Here is a tiny trained network, its code and every weight. The questions are about switching its units off for an input and a target symbol, where a switched-off unit gives its printed mean instead of its output.

import numpy as np


def w(rows, s, z=0):
    codes = np.array(rows[::2]) - 128.0
    scale = np.full(codes.shape[1], s)
    scale[-1] = z or s
    return codes * scale


def f(y):
    return y / 2 * (1 + np.tanh(0.7978845608 * (y + 0.044715 * y**3)))


def softmax(a):
    e = np.exp(a - a.max(-1, keepdims=True))
    return e / e.sum(-1, keepdims=True)


def log_softmax(a):
    a = a - a.max(-1, keepdims=True)
    return a - np.log(np.exp(a).sum(-1, keepdims=True))


def net(x, mask):
    ids = ['ΓΘΣαδεζημπ'.index(c) for c in x.split()]
    T = len(ids)
    res = E[ids] + P[:T]
    r = res
    for j in range(2):
        rows = slice(4 * j, 4 * j + 4)
        q, k, v = (r @ M[0][rows].T for M in (Q, K, V))
        z = softmax(np.where(np.tri(T) > 0, q @ k.T / 4**0.5, -1e9)) @ v
        o = O[0][rows]
        res = res + np.where(mask[j], z, o[:, -1]) @ o[:, :-1]
    y = f(res @ A[0][:, :-1].T + A[0][:, -1])
    res = res + np.where(mask[2:14], y, B[0][:, -1]) @ B[0][:, :-1]
    return log_softmax(res[-1] @ U[:, :-1].T + U[:, -1])


Q, K, V, O, A, B = {}, {}, {}, {}, {}, {}
E = w([
[132,146,225,102,58,110,136,213,172,191],'Γ',
[34,80,135,126,49,6,126,93,135,74],'Θ',
[12,37,87,82,112,119,125,177,164,95],'Σ',
[156,194,172,125,58,126,62,144,162,153],'α',
[143,26,83,119,105,76,41,141,57,106],'δ',
[138,188,217,105,124,94,179,159,143,176],'ε',
[91,61,49,96,151,71,140,132,79,100],'ζ',
[51,168,32,134,86,140,202,126,102,141],'η',
[160,216,136,110,176,153,112,145,149,138],'μ',
[97,103,98,61,93,207,164,83,115,81],'π',
],0.021)
P = w([
[253,75,70,143,95,98,180,142,229,91],'0',
[173,69,116,144,145,144,138,88,158,180],'1',
[141,117,124,86,162,131,94,84,124,222],'2',
[133,178,120,38,150,128,94,115,81,174],'3',
[117,180,134,47,123,153,110,126,53,116],'4',
[89,135,146,104,122,198,143,116,19,94],'5',
],0.017)
Q[0] = w([
[75,37,109,211,137,153,143,99,74,103],'H0',
[79,117,51,63,74,149,166,92,50,139],'H0',
[135,134,78,205,165,90,129,126,196,207],'H0',
[151,124,105,40,147,84,102,96,179,244],'H0',
[139,169,176,201,147,130,127,185,203,84],'H1',
[103,148,153,125,63,203,153,142,7,53],'H1',
[61,43,130,183,102,183,163,109,37,32],'H1',
[98,185,170,49,146,114,76,160,130,124],'H1',
],0.012)
K[0] = w([
[93,201,120,22,163,101,128,160,16,82],'H0',
[90,198,130,95,225,249,120,28,76,114],'H0',
[205,164,84,138,75,121,154,225,205,19],'H0',
[212,102,88,203,184,164,216,77,169,67],'H0',
[126,108,136,129,82,35,80,153,214,113],'H1',
[32,128,155,102,149,146,77,86,94,211],'H1',
[68,198,154,36,137,121,69,139,14,137],'H1',
[141,71,138,228,166,148,127,42,150,208],'H1',
],0.011)
V[0] = w([
[106,154,131,141,9,88,127,62,106,149],'H0',
[136,103,160,91,29,143,143,122,102,171],'H0',
[121,157,138,179,122,108,186,172,125,169],'H0',
[177,127,212,93,113,192,118,170,139,139],'H0',
[75,145,143,168,61,167,23,163,199,110],'H1',
[165,101,87,152,131,109,69,173,52,133],'H1',
[83,35,176,82,140,79,166,185,143,125],'H1',
[122,119,48,134,90,198,123,98,121,109],'H1',
],0.012)
O[0] = w([
[185,107,121,151,161,98,205,70,140,173,179],'H0',
[137,69,131,164,199,126,149,89,186,143,211],'H0',
[119,53,184,125,126,167,178,124,6,96,94],'H0',
[117,55,198,127,122,140,88,180,158,121,74],'H0',
[99,120,90,112,130,69,212,209,171,209,33],'H1',
[133,93,97,202,98,106,79,106,112,176,102],'H1',
[73,150,111,204,192,180,169,131,140,93,146],'H1',
[86,111,158,85,95,158,104,103,159,167,254],'H1',
],0.012,0.01)
A[0] = w([
[191,43,132,107,116,114,58,129,105,184,107],'N0',
[84,130,139,72,115,63,72,73,116,58,230],'N1',
[115,79,75,113,69,125,115,104,60,112,45],'N2',
[161,201,119,203,147,113,86,166,210,157,150],'N3',
[217,172,241,150,141,179,78,158,189,142,2],'N4',
[76,50,86,163,176,77,100,210,139,68,64],'N5',
[26,89,92,56,102,50,194,169,162,171,72],'N6',
[220,217,199,144,124,105,111,222,135,203,117],'N7',
[235,150,248,135,102,195,171,158,70,144,10],'N8',
[92,168,144,152,129,255,90,125,101,115,117],'N9',
[198,248,184,218,146,206,156,199,110,158,35],'N10',
[85,141,108,199,149,45,118,166,157,193,52],'N11',
],0.0079,0.0047)
B[0] = w([
[127,173,145,119,138,132,180,127,143,129,185],'N0',
[146,103,106,170,142,191,174,170,144,153,250],'N1',
[68,124,140,103,135,122,139,173,101,106,190],'N2',
[95,127,176,72,111,111,169,142,97,179,180],'N3',
[90,172,105,133,120,101,131,82,52,65,179],'N4',
[84,122,199,172,134,165,81,69,110,164,164],'N5',
[202,168,136,108,108,124,118,103,104,48,180],'N6',
[112,104,80,251,167,121,164,112,101,144,157],'N7',
[133,144,58,95,159,109,68,128,211,140,176],'N8',
[159,139,143,157,103,73,137,156,158,131,195],'N9',
[161,49,139,103,60,177,101,148,69,110,167],'N10',
[115,103,144,76,96,103,78,144,137,123,177],'N11',
],0.011,0.018)
U = w([
[185,138,118,168,124,196,125,121,255,153,222],'Γ',
[114,148,40,239,146,152,134,151,169,122,235],'Θ',
[134,99,155,220,160,158,141,116,160,127,108],'Σ',
[115,129,134,152,97,154,160,197,171,115,157],'α',
[115,93,100,183,101,106,95,109,159,149,161],'δ',
[74,203,167,172,151,127,147,107,166,84,85],'ε',
[133,119,120,192,148,87,183,140,194,102,234],'ζ',
[153,100,114,132,112,113,101,106,149,65,119],'η',
[177,147,151,213,75,172,124,101,158,122,3],'μ',
[127,80,76,157,107,174,190,92,116,129,52],'π',
],0.0062,0.0037)

Each question gives the input, a string of symbols that net reads in full, and the target symbol t.
The units are the heads (4 rows each of Q, K, V and O) and the neurons (one row each of A and B). Each row of codes is followed by its name. A weight is (code - 128) times the scale printed after its matrix; where a second scale follows, it is the last column's (O, A, B and U).
mask holds one flag per unit, heads first, then neurons. A switched-off unit (its flag False) gives its mean, the last column of its rows in O or B, instead of its output. The means were averaged over made-up inputs and are rounded, as every weight is.
A unit's drop is (log p(t) with every unit on - log p(t) with that unit switched off) / (log p(t) with every unit on - log p(t) with every unit switched off).
The circuit of an input: a set's keep is (log p(t) with only the set's units on - log p(t) with every unit switched off) / (log p(t) with every unit on - log p(t) with every unit switched off). Starting from the 12 units with the biggest drops (on a tie, the unit counted first), units are removed one at a time, each time the one whose removal leaves the highest keep (on an exact tie, the one counted first), for as long as the keep stays at least 0.8.
units of the circuit, in order: the units of the circuit, biggest drop first
most important unit: the unit with the biggest drop
k most important neurons: the k neurons with the biggest drops, biggest first
heads that matter: for each layer, one digit per head in row order, 1 if its drop is at least 0.15 and else 0, layers parted by /
input Γ ε ζ Θ μ, target η: most important unit => H1
input δ π α Θ δ ε, target ζ: units of the circuit, in order => H1, H0
input ε η ε δ, target π: heads that matter => 10
input ζ π η π δ, target Γ: heads that matter => 10
input ε ε α η, target π: heads that matter => 11
input ε δ δ Θ δ, target δ: units of the circuit, in order => H1, N11
input δ η μ Γ δ, target α: units of the circuit, in order => H0, N1
input Σ α ε Γ Σ, target Σ: units of the circuit, in order => H0, N5, H1
input η Γ π ε, target Γ: 2 most important neurons => N8, N4
input δ ε η ε, target δ: units of the circuit, in order => H1, N11, N1
input ε ζ Σ δ μ, target μ: heads that matter => 01
input Θ Γ π Σ Γ, target Σ: units of the circuit, in order => H1, H0, N5
input α π Γ, target ζ: heads that matter => 01
input π Θ α, target ε: most important unit => N4
input μ Σ μ, target Θ: heads that matter => 11
input Θ α α Θ Θ, target η: units of the circuit, in order => H1, N6
input Σ Σ ζ ζ α, target α: heads that matter => 01
input α δ π ε ζ, target Γ: heads that matter => 10
input Θ μ δ α, target π: heads that matter => 11
input ζ α π α, target μ: heads that matter => 01
input π π Θ Γ Γ μ, target π: units of the circuit, in order => N10, H0, H1
input μ δ π ε, target Θ: most important unit => N7
input η Θ Σ, target π: heads that matter => 10
input ε η η ζ, target π: heads that matter => 10
input Θ ε δ α, target π: heads that matter => 11
